In the rows, zero is written as 128.
Known rows:
[148 102 133  97 126 130 158  67  82 139 148 119 140 133 142 124 149  86
 140 127 133 122  82 110 101 171 119 147 107 166  98 143 152 126 134 149
 166 172 146 168 119 163 130 121 100 106 109 107] : tena
[118 132 120 135 109 123 111  85  96 118 171 116 157 121 139 122 130 115
 142 104 123 103 102 109 118 154 152 137  98 133 133 156  80 151 170 141
 139 163 116 138 136 135 127 105  81 118 126 115] : zuplek
[142 115 114 122 134 133 136  98 119 112  88 109 112 126 126 107 161 137
 124 118 132  95 103 107 107 137 116 132 137 158 131 136 127 145 105 167
 139 215 120 137 111 110 122 106 149 112 127  86] : leskubok
[103 153 121 130 127 136 113 118 134 123 167 114 141 125 131 125 124 138
 138 133 130 110 130 130 125 124 135 136 125 115 146 120 107 141 144 132
 119 113 129 121 119 118 154 114 101 120 145 124] : zoteski
[110 168  96 133 131 120 173 165 159 150 124 122 135 116 134 134  93 205
 141 117  99 122 166 151  97 136 107 102 131 155 168 122 120 122 139 182
 126 150 106 104 123  88 113 188 170 120 128  68] : dezul
[124 168  92 153 173 129  82  99 144  86  86 142 109 145 120 161 160 180
 117 115 127  86 147 118 140  97 101  96 138  97 141 121  90 140 121 132
  80 149 119  99 129 103 108  94 140 137 152 123] : menir
[169 117 130 125 159 111 127 110 117 116  62 159 104 144 124 157 161 117
 102 129 126 142 134 117 138 127  93 106 129 118  92 126 147  93  95 101
 118 132 136 139 153 148  85 147 165 147 103 130] : pegron
[135 122 133 145 109 117 121 149 128 116  92 132 120 120 126 116 123 148
 115 112 122 130 133 125 135 124 142 119 120 133 133 146 106 134 127 123
 123 143  95 115 146 110 100 132 151 130 122 139] : bruklan
[130 147 140 124 154 138 108 120 111 162 152 137 145 139 124 137 140 112
 101 133 120 131 121 156 121 148 123 146 134 140 155 130 144 150 105 132
 121 111 150 129 121 131 164 125 120 109 157 147] : nasken
[136 159 127 118 154 138 120 143  93 154 150 124 126 137 128 127 160 127
 108 133 134 114 139 150 105 146 132 136 114 139 153 130 149 168 126 138
 119 107 148 140 100 130 164 111 127  91 161 119] : loskas
[131 140 142  90 110 154 107  81 111 117 153 130 100 119 115 132 145 133
 137 136 153 114 165 142 122 142 127 138 125 142 144  94 195 175 165 127
 143  99 146 136 104 128 134 122 133 161 162 162] : klipin
[122 119 147 127  65  96 160 137 119 133  85 119 132 121 113  83 107  84
 113 155 101 138 138 102 118  93 144 118 132  62 119 119  93  97  95  82
 137 137  92 116 129 150  70 169 162 142 106 117] : tuvul
[126 103 136 108 115 126 151 112 135 149 155 122 141 127 135 129 114 103
 145 139 134 146 108 123 128 137 118 146 126 134 108 120 154 102 131 130
 147 117 146 144 124 158 135 140 109 134 108 129] : vapon
[153 131 131 112 151 129 134  89  62 137 144 125 134 134 139 124 175 103
 111 123 137 102 101 125  98 179 123 143 103 165 123 153 147 160 127 143
 144 161 144 168 109 154 150 102 114  85 145 103] : boplen
[ 99 106 163 148 148 135 119 175 135 134 140 118 136 154 145  89  95 177
 128  97 151 133 139 164  98 138 150 130 145  96 131 122  76 148 131  94
 114  75 167 144 117 133 136  85 103 109 108 154] : plurukin
[148 100 146 106 123 125 163 120 110 157 143 142 137 128 132 135 122  85
 126 144 136 165 110 131 130 158 123 139 118 142  91 126 180  98 119 114
 159 101 154 159 130 166 130 153 117 132 100 131] : raba
[134 154 120 139 115 150 103 177 113 151 165 125 134 115 138 126 146 129
 128 124 125 129 134 137 128 119 158 126 100 119 149 155 107 166 139 123
  92  69  96 118 132 115 151 121  97 102 145 147] : brudra
[142 141 117 153 152 109 103 131 120 102  77 163 113 133 132 164 136 161
 109 102 117 130 155 123 144 122 109  92 114 118 117 145 109 116 130 116
 106 129 111 116 166 124  83 137 156 140 122 139] : plamin
[107 127 145 130 141 131  96  79 126 163 170 135 170 131 119 128  98  92
 105 132 103 148  99 158 144 147 113 172 149 147 164 132 131 125  90 135
 127 131 138 109 133 117 168 148  96 123 148 166] : brinul
[127 120 134 145 111 121 121 151 129 118  94 123 115 122 123 111 124 150
 118 113 117 124 137 128 134 122 141 124 129 137 145 141 108 144 130 134
 126 154  97 114 134  98 105 126 150 123 134 131] : nutem
[107 122 126 135 100 127 127 124 132 130 169 123 147 124 133 129 101 115
 143 126 127 135 120 121 132 124 144 136 114 116 127 131 116 124 158 122
 135 106 116 128 133 133 137 133  95 138 122 131] : flutama

Facts:
losa: φ 370; τ muskim
nutem: φ 36; τ siserik
zuplek: φ 370; τ leskubok
sagrare: φ 36; τ brinul
dezul: φ 36; τ femol
tuken: φ 36; τ dolu
dredreklos: φ 370; τ votuklir
boplen: φ 370; τ trovol
makili: φ 370; τ pluven
skubagru: φ 36; τ kosa
pasol: φ 36; τ breklu
taduk: φ 36; τ grotru
fogen: φ 36
zeflu: φ 36; τ flavabru
votuklir: φ 370; τ seme
droro: φ 370; τ plepil
flutama: φ 370; τ zuge
traskazun: φ 370; τ stubruk
rini: φ 36; τ toludru
bromal: φ 36; τ lazol
plaklus: φ 36; τ bostam
flanam: φ 36
zuge: φ 36; τ dibrizu
vapon: φ 370; τ noplon
siserik: φ 370; τ florok
skolakan: φ 36; τ skuna
tuvul: φ 36; τ trize
skofir: φ 370
tena: φ 370; τ zuplek
pluven: φ 370; τ plamin
florok: φ 370
muskim: φ 370; τ lubrak
brudra: φ 370; τ duzik
fitrek: φ 370; τ pegron
ziflem: φ 370; τ satok
gado: φ 36; τ skilatrik
detir: φ 370; τ nalo
tostiken: φ 370; τ fladreklis
tibrom: φ 370; τ talu
stebek: φ 36; τ bromal
trugral: φ 36; τ flimek
brusuk: φ 36; τ lugrek
traklan: φ 370
kivukli: φ 36; τ vovo
bridis: φ 36; τ brastol
toludru: φ 370; τ falen
dremo: φ 370; τ pefugre
pegron: φ 36
movo: φ 370; τ rini
vitum: φ 36; τ kligo
lala: φ 370; τ kosi
plepli: φ 36
klipin: φ 370; τ kifiruk
drolok: φ 370; τ nemoza
vipas: φ 370; τ movo
brastol: φ 36; τ plurukin
zoteski: φ 370; τ luvas
gredra: φ 36; τ bruplu
satok: φ 370
stubruk: φ 370; τ drapun
ludrer: φ 36; τ skofir
votomo: φ 370; τ truzen
puza: φ 370
truzen: φ 36; τ skidek
flimek: φ 370; τ mafles
fliskik: φ 370; τ kivukli
neritis: φ 370; τ klipin
nemoza: φ 370; τ vapon
zofom: φ 370; τ nefa
gruvul: φ 370; τ siflifen
dolu: φ 370; τ botris
lodibro: φ 370; τ loskas
brabradral: φ 36; τ traskazun
seme: φ 370; τ braken
lubrak: φ 370; τ pepir
lusko: φ 370; τ brabradral
zetuk: φ 36; τ detir
lotrar: φ 370; τ zetuk
revim: φ 370; τ gado
botris: φ 370; τ fitrek
skidek: φ 36; τ dredreklos
leskubok: φ 36; τ floplu
femol: φ 36; τ makili
skuna: φ 36
plamin: φ 36
trize: φ 36; τ tuken
rubrel: φ 36; τ stebek
falis: φ 370; τ tibrom
stura: φ 370; τ sugem
vudruson: φ 36; τ nasken
noplon: φ 370; τ tazos
folestas: φ 370; τ bridis
brinul: φ 370; τ brenun
zaskeklek: φ 370; τ plaklus
kligo: φ 370; τ beflere
brugim: φ 36; τ nobi
floplu: φ 370; τ plepli
loskas: φ 370; τ bogrigran
stabrus: φ 370
zunus: φ 370; τ sedris
tazos: φ 36
kosa: φ 36; τ droro
simus: φ 36; τ brudra
beflere: φ 36
zaka: φ 370; τ puza
luvas: φ 36; τ ludrer
menir: φ 36
falen: φ 36; τ skolakan
dibrizu: φ 370; τ kadratrom
kifiruk: φ 36; τ fliskik
dutri: φ 36; τ brusuk
viskikol: φ 36; τ zofom
drura: φ 36; τ brugim
trebran: φ 370; τ flanam
kadratrom: φ 370; τ tostiken
brenun: φ 36; τ losapom
skapim: φ 36; τ trebran
pepir: φ 370
breklu: φ 370; τ traklan
duzik: φ 370; τ trugral
sini: φ 370; τ dezul
romer: φ 370; τ raba
gilir: φ 370
flavabru: φ 370; τ pleskiplum
talu: φ 36; τ tuvul
goskam: φ 36
pleskiplum: φ 370; τ tena
nobi: φ 370
lazol: φ 36; τ sini
grotru: φ 36
kosi: φ 36; τ tutrin
vovo: φ 36; τ skapim
mafles: φ 36; τ skubagru
siflifen: φ 370; τ folestas
braken: φ 36; τ losa
tutrin: φ 370
plepil: φ 36; τ seplu
lugrek: φ 370; τ pasol
fladreklis: φ 36
skilatrik: φ 370; τ bruklan
bostam: φ 370; τ ziflem
plurukin: φ 370; τ zaskeklek
nasken: φ 370; τ stabrus
famum: φ 370; τ nutem
pefugre: φ 370
bogrigran: φ 370; τ zaka
sugem: φ 36
seplu: φ 36
trovol: φ 36; τ dremo
raba: φ 370; τ plobruklen
drapun: φ 370; τ taduk
losapom: φ 370; τ guvim
plobruklen: φ 370
guvim: φ 370; τ vudruson
bruklan: φ 36; τ goskam
bruplu: φ 370; τ neritis
nefa: φ 370; τ sagrare
nalo: φ 370; τ boplen
sedris: φ 36; τ menir


The same elements again, as new rows of numbers:
Known rows:
[138  29 139 135 118 108 107 123 212 133 249 117  86 116 130 145 157 119
 127 113 160 125  98 141 146 142 146  83  87 122 151  85 124 141 134 122
 155 157  69] : nalo
[137  35 139 133 120 108 105 118 206 136 236 114  89 115 129 143 158 122
 126 116 158 119  96 133 152 140 146  83  93 125 145  86 123 139 132 123
 151 152  70] : detir
[118  78 129 175 177 113 152 123 174 151 126  68  71 108  86 137 168 171
 117 169 139 111 116  82 166 192 113 100 103 108  65  75 107 120  97 116
 139 108 115] : brenun
[127  63 118 140 144 108 132 110 108 161 135  91  79 106  88 141 173 130
 110 146 135 128 172  90 165 180 101 112 137 139  84  96 110 131 125 122
 132 126 103] : seplu
[145  43 135 116 123 108 102 117 188 148 212 111  88 114 127 138 158 124
 125 113 153 108 106 115 171 144 141  83 111 133 121  85 123 133 131 125
 143 144  76] : dremo
[148  65 134 111 134 108  95  97 168 150 167  93 105 111 129 130 170 143
 125 124 148  85  93  82 171 142 150  83 129 142 113  92 116 125 120 134
 124 127  81] : falis
[135  62 120 130 143 107 134 107 110 162 132  85  84 105  87 141 173 132
 112 146 135 130 172  91 171 181  98 114 134 139  90  91 110 132 122 119
 134 125 102] : fladreklis
[146  67 134 124 133 111  92 108 173 152 165  95  98 111 127 129 168 145
 122 127 147  88  91  87 177 137 145  87 134 142 112  88 119 125 122 131
 129 125  77] : flutama
[124  73 127 174 149 112 130  99 133 142 132  73  97 105  94 143 185 150
 112 169 142 132 137  92 142 167 114 120 123 132 126  95 107 133 117 125
 134 117  91] : zuge
[135  61 121 131 143 107 134 109 110 161 133  86  83 105  87 142 173 132
 112 146 135 128 173  91 170 183  99 115 134 139  89  91 111 132 123 119
 133 125 102] : menir
[148  71 135 124 133 109  95 111 172 151 169  99  99 110 131 130 164 145
 124 129 146  88  96  90 168 135 147  86 142 147 117  83 121 123 121 130
 130 119  77] : votomo
[ 89  75 117 191 141 120  80 108 164 144 180 131  71 117 134 129 164 141
 104 133 148  96  76  85 142 124 165  78 156 141  80 124 111 121 142 148
 109 139  84] : flimek
[135  59 120 118 146 105 127 114 105 167 121  89  86 103  83 137 178 138
 118 151 133 137 169  85 173 172  95 116 135 135 100  91 111 131 122 119
 138 133 105] : skuna
[166  98 129 152 148  98  90  57 160 155 210  85 102 118 141 113 204 120
 105 133 151  73  57  71 205 112 137 131  98 156 111  58 132 135 128 112
 117 135  77] : pleskiplum
[169 103 128 157 150  95  91  49 157 156 219  82 102 118 143 110 212 117
 102 134 151  71  54  68 211 109 136 137  91 159 111  52 135 136 129 109
 116 137  77] : tena
[148  64 132 113 132 111  93 109 169 157 164  98  94 111 125 129 165 139
 123 122 145  86 100  85 185 141 142  86 136 144 101  87 121 124 123 130
 129 125  79] : stura
[119  82 125 178 121 153 133  57 142 140 156  56 115 102  84 142 161 143
 113 182 145 132 161  61 187 164 118 140 120 134 110  93 117 119 126 140
 149  84 113] : plaklus
[155  83 137 121 132  97 108 123 169 149 177 113 100 109 145 132 155 153
 130 135 146  91 109 102 136 132 154  84 170 159 131  68 127 117 120 125
 133 106  78] : muskim
[142  62 121 135 143 107 133 113 111 157 125  84  83 104  85 143 177 130
 113 145 136 124 175  89 162 182  96 113 135 139  81  94 114 132 124 120
 135 123  99] : flanam
[145  67 134 122 133 111  91 106 173 153 166  96  99 111 126 130 168 144
 123 127 147  88  92  88 177 136 144  87 134 142 111  88 118 125 122 131
 129 124  77] : skilatrik
[145  67 134 124 134 111  92 108 172 153 165  96  98 111 127 129 167 143
 122 128 147  88  91  86 177 136 145  87 135 142 111  87 119 125 121 131
 128 124  77] : bogrigran

Rows:
No name comes twice in this set of rows, the named rows included.
[110  71 123 165 138 117  85 109 166 147 176 120  78 115 131 129 164 141
 110 130 147  91  86  84 155 130 159  81 150 142  83 111 115 121 136 142
 116 134  83] => droro
[156  49 128  82 124 106  96 122 159 168 178 110  84 113 121 130 156 123
 123 105 143  94 125  97 202 152 131  82 136 144  86  83 123 127 129 124
 134 138  84] => pefugre
[133  64 121 137 144 108 134 107 113 158 134  83  85 104  88 142 176 133
 112 150 136 128 167  91 166 180 101 114 132 138  94  91 110 131 122 121
 134 123 101] => fogen
[134  66 127 118 152 100 146  63 118 134 141  65 126 105 102 145 191 144
 120 158 142 118 146  74 107 187 140 101 107 130 138 113  93 133 111 140
 109 136 105] => talu
[142  73 133 130 119 133  91  87 178 151 177  85 109 109 123 129 157 142
 122 137 150  90  99  71 202 133 148 100 131 142 107  87 123 119 125 139
 136 107  86] => siflifen
[140  75 132 131 112 144  91  74 182 149 182  80 115 109 121 128 151 141
 123 142 152  90 104  64 216 131 149 106 129 143 107  87 125 115 127 142
 140  99  91] => folestas
[140  72 135 127 152 113 104 122 203 157 160  91  83 113 123 124 158 161
 126 130 146  77  73  82 196 152 144  76 119 125  77  75 118 117 107 125
 132 118  90] => nefa
[162  83 129 129 141 101  93  78 157 160 195  92  96 115 134 118 188 124
 111 124 147  78  82  75 206 126 136 114 113 154  99  67 129 130 127 118
 122 133  81] => floplu
[133  90 131 173 147  98 148 115 128 137 146  92  99 102 113 147 172 158
 119 177 141 135 154 108  95 163 122 115 160 149 148  74 115 125 115 118
 138  98  93] => skidek
[154  59 132  77 133 103 101  88 159 152 171  92 113 111 130 129 169 135
 127 115 146  79 105  76 167 153 157  75 127 143 109  98 111 124 119 139
 113 136  88] => fitrek
[129  80 125 180 152 108 132  84 128 143 147  74  97 106  96 139 192 141
 107 167 141 125 135  87 146 164 111 130 115 137 119  87 112 134 120 120
 130 120  95] => zeflu
[137  65 126 104 153  97 148  53 115 132 141  62 133 104 104 145 193 142
 122 155 142 114 148  70  97 192 146  96 103 130 145 118  88 133 109 144
 102 139 109] => tuvul
[119  67 131 177 150 109 128  98 130 143 136  74  95 100  89 146 181 147
 110 167 133 126 141  92 145 174 112 118 120 138 121  93 110 133 117 129
 135 111  90] => rubrel

The same elements again, as new rows of numbers:
Known rows:
[140 137 124 123 130 124 136 146 123 116  85 120 128 131 117] : flimek
[144 126 122 137 128 172 129 137 122 144 215 119 126 128 132] : makili
[109 113 107 173 126 136 134 124 144 106 108 119 129 146 128] : pegron
[141 137 126 121 129 121 136 147 122 116  86 122 126 131 115] : brudra
[127 107 114 155 113 104 108 117 139  67 120 135  98 108 135] : rini
[136 117 137 122 137 141 131 141 121 141 158  98 106 133 159] : zuplek
[130 134 144  94 105  92 100 113 124 140 138 156 141 139 120] : viskikol
[139 153 110  86 130 133 126 102 124  99  16 139  99 149 170] : nobi
[136 117 136 123 139 143 131 141 121 141 157  98 108 133 160] : floplu
[108 140 128 129 131 159 115 137 124 158 155 149 138 128 153] : muskim
[128 123 118  91  96 107 141 139  95 109 175 186 167 122 159] : romer
[130 124 128 135 126 106 125 123 135 133 125 119 148 136 100] : gado
[146 138 124 140 136 134 119 149 127 134 108 129 159 113 112] : siserik
[109 142 143 109 115 137 109 144 114 155 182 163 128 124 136] : votomo
[134 117 113 165 139 118 130 124 147 114  70 100 145 139 114] : seplu
[144 139 130 122 125 165 155 119 127 110 134 133  97 124 112] : traskazun
[121 124 138 122 140  96 109 115 136 152 120 109 135 124 122] : kifiruk
[110 127 135 121 137 119 178 145 120 121  85 118 121 132 124] : nalo
[101 159 119 107 145 145 135 113 127 140 158 128  90 100  99] : kligo
[129 132 103 150 144 137 128 148 129 126  96 113 152 124 134] : traklan
[136 120 126 146 124  98 124 130 138 112  94 113 138 136  99] : mafles

Rows:
No name comes twice in this set of rows, the named rows included.
[144 156 133 114 111 146 151 132 119 129 131 177 158 116  71] => zunus
[129 110 123 164 125 147 142 105 146 105  89 147 150 130 143] => tazos
[107 136 117 147 144 178 120 131 131 158 131 140 145 131 165] => pepir
[111 130 147 102 123 101 172 151 112 120 108 128 114 129 110] => lotrar
[144 103 130 105 158 112 160 119 114 129  71 117 165 102 201] => tutrin
[138 107 112 175 134 164 121 116 145 140 201 103 144 136 127] => plamin
[131 100 138 142 131 118 119 125 136 137 166  92 117 138 142] => leskubok
[130  98 127 160 144 136 124 119 143 139 146  81 125 140 155] => plepli
[137 123 138 126 110  77 118 136 130 111 118 126 131 133  86] => simus
[ 97 145 132 114 126 103 118 102 135 136 190 133  93 103  69] => vitum
[136 142 133  74  99  74 105  97 125  93  66 154  95 148 127] => drura
[122 127 150 102 126  78 104 121 128 150 145 121 128 121 108] => gredra
[136 143 137  99 121 115 133 144 113 136 136 135 131 128 105] => revim

